Here is a tiny trained network, its code and every weight. The questions are about switching its units off for an input and a class, where a switched-off unit gives its printed mean instead of its output.

import numpy as np


def w(rows, s, z=0):
    codes = np.array(rows[::2]) - 128.0
    scale = np.full(codes.shape[1], s)
    scale[-1] = z or s
    return codes * scale


def norm(h):
    return h / np.sqrt((h * h).mean(-1, keepdims=True) + 1e-5)


def f(y):
    return y / 2 * (1 + np.tanh(0.7978845608 * (y + 0.044715 * y**3)))


def log_softmax(a):
    a = a - a.max(-1, keepdims=True)
    return a - np.log(np.exp(a).sum(-1, keepdims=True))


def net(x, mask):
    res = np.array(x, float).reshape(1, 6) / 4 @ E
    u = 0
    for l in range(4):
        y = f(norm(res) @ A[l][:, :-1].T + A[l][:, -1])
        res = res + np.where(mask[u : u + 4], y, B[l][:, -1]) @ B[l][:, :-1]
        u += 4
    return log_softmax(norm(res)[-1] @ U[:, :-1].T + U[:, -1])


A, B = {}, {}
E = w([
[86,93,192,214,177,98,184],'x0',
[124,80,188,77,152,160,132],'x1',
[123,6,200,153,23,152,59],'x2',
[83,117,142,101,181,74,92],'x3',
[61,163,2,92,126,23,85],'x4',
[131,172,128,198,71,74,56],'x5',
],0.0029)
A[0] = w([
[120,131,123,114,120,119,161,92],'0.n0',
[129,134,79,148,106,128,166,143],'0.n1',
[78,212,3,118,230,8,102,6],'0.n2',
[118,175,81,114,185,35,135,50],'0.n3',
],0.0035,0.0023)
B[0] = w([
[132,120,119,153,142,171,96,114],'0.n0',
[122,169,134,87,105,170,144,144],'0.n1',
[2,141,59,128,131,39,151,253],'0.n2',
[68,139,139,108,81,89,161,159],'0.n3',
],0.0041,0.0024)
A[1] = w([
[111,26,131,156,3,87,7,23],'1.n0',
[201,198,41,165,50,183,167,5],'1.n1',
[163,212,144,167,168,128,109,58],'1.n2',
[120,69,237,188,201,135,202,10],'1.n3',
],0.0047,0.0024)
B[1] = w([
[59,212,230,137,29,183,3,255],'1.n0',
[192,150,34,210,43,180,151,148],'1.n1',
[142,208,166,100,89,75,117,112],'1.n2',
[93,3,176,166,154,83,163,227],'1.n3',
],0.0051,0.0025)
A[2] = w([
[152,111,109,2,175,184,139,102],'2.n0',
[186,98,197,159,109,196,109,20],'2.n1',
[185,174,195,179,157,121,175,6],'2.n2',
[92,91,185,101,149,76,126,115],'2.n3',
],0.0054,0.0023)
B[2] = w([
[160,92,75,129,186,123,2,163],'2.n0',
[40,160,92,101,152,41,164,249],'2.n1',
[153,187,190,100,127,36,118,107],'2.n2',
[166,132,111,130,86,183,190,232],'2.n3',
],0.0057,0.0016)
A[3] = w([
[62,172,36,121,149,40,130,47],'3.n0',
[82,153,207,145,3,152,1,3],'3.n1',
[147,203,58,123,83,103,75,20],'3.n2',
[64,146,63,140,144,59,124,74],'3.n3',
],0.0052,0.0026)
B[3] = w([
[57,108,70,67,112,64,199,215],'3.n0',
[59,154,151,82,67,126,49,252],'3.n1',
[111,3,162,167,135,174,220,167],'3.n2',
[116,130,91,76,124,119,171,182],'3.n3',
],0.0069,0.004)
U = w([
[56,150,179,114,31,141,4,204],'0',
[232,181,53,187,62,193,164,94],'1',
[202,92,61,75,219,179,23,93],'2',
[44,133,14,78,128,65,194,204],'3',
[196,239,191,161,173,50,138,1],'4',
[121,6,222,166,185,139,185,117],'5',
],0.011,0.0025)

Each question gives the input, the list of numbers given to net, and the class t.
The units are the neurons (one row each of A and B). Each row of codes is followed by its name. A weight is (code - 128) times the scale printed after its matrix; where a second scale follows, it is the last column's (A, B and U).
mask holds one flag per neuron, layer by layer. A switched-off neuron (its flag False) gives its mean, the last column of its row in B, instead of its output. The means were averaged over made-up inputs and are rounded, as every weight is.
A unit's drop is (log p(t) with every unit on - log p(t) with that unit switched off) / (log p(t) with every unit on - log p(t) with every unit switched off).
The circuit of an input: a set's keep is (log p(t) with only the set's units on - log p(t) with every unit switched off) / (log p(t) with every unit on - log p(t) with every unit switched off). Starting from the 12 units with the biggest drops (on a tie, the unit counted first), units are removed one at a time, each time the one whose removal leaves the highest keep (on an exact tie, the one counted first), for as long as the keep stays at least 0.8.
units of the circuit, in order: the units of the circuit, biggest drop first
most important unit: the unit with the biggest drop
k most important neurons: the k neurons with the biggest drops, biggest first
k most important neurons of layer l: the k neurons of layer l with the biggest drops, biggest first
drop when u is switched off: that unit's drop, to one decimal
input [5,-2,-4,-6,-6,5], class 4: units of the circuit, in order : 2.n2
input [3,-6,-3,1,-2,-8], class 5: 3 most important neurons : 2.n1; 1.n3; 3.n0
input [2,-7,-8,-3,-5,4], class 1: 3 most important neurons : 1.n1; 2.n1; 1.n3
input [-2,8,-7,-1,-3,4], class 4: 3 most important neurons : 1.n2; 2.n2; 3.n1
input [3,-7,5,-4,4,-8], class 0: units of the circuit, in order : 3.n0; 0.n2
input [8,-8,6,-5,8,-3], class 0: 2 most important neurons : 1.n0; 2.n1
input [-1,-3,-3,4,-4,5], class 4: 3 most important neurons : 1.n2; 1.n0; 2.n1
input [-3,3,-5,-6,1,4], class 1: 2 most important neurons : 1.n1; 2.n1
input [4,5,-7,-8,-7,3], class 4: 2 most important neurons : 2.n2; 3.n2
input [-4,7,-7,2,-5,7], class 4: 2 most important neurons : 1.n0; 1.n2
input [-4,8,-7,-3,4,-7], class 2: 2 most important neurons : 2.n0; 2.n1
input [-7,8,-1,-7,4,2], class 1: 2 most important neurons : 1.n1; 1.n0
input [6,-2,1,1,2,-1], class 5: 2 most important neurons : 2.n1; 3.n0
input [6,-6,-2,3,-5,8], class 4: most important unit : 1.n0
input [7,-6,4,-6,2,-4], class 5: 2 most important neurons of layer 3 : 3.n1; 3.n0
input [-8,8,-5,6,-7,1], class 2: drop when 2.n0 is switched off : 0.1
input [-3,7,-3,2,-1,0], class 2: drop when 0.n2 is switched off : 0.0
input [-2,6,-4,8,-2,-6], class 2: drop when 2.n0 is switched off : 0.3
input [-7,6,-2,2,-5,-8], class 2: drop when 2.n0 is switched off : 0.2
input [-3,3,-4,-3,1,-8], class 2: most important neuron : 2.n0
input [3,-3,-3,2,-3,2], class 4: 2 most important neurons of layer 2 : 2.n2; 2.n1
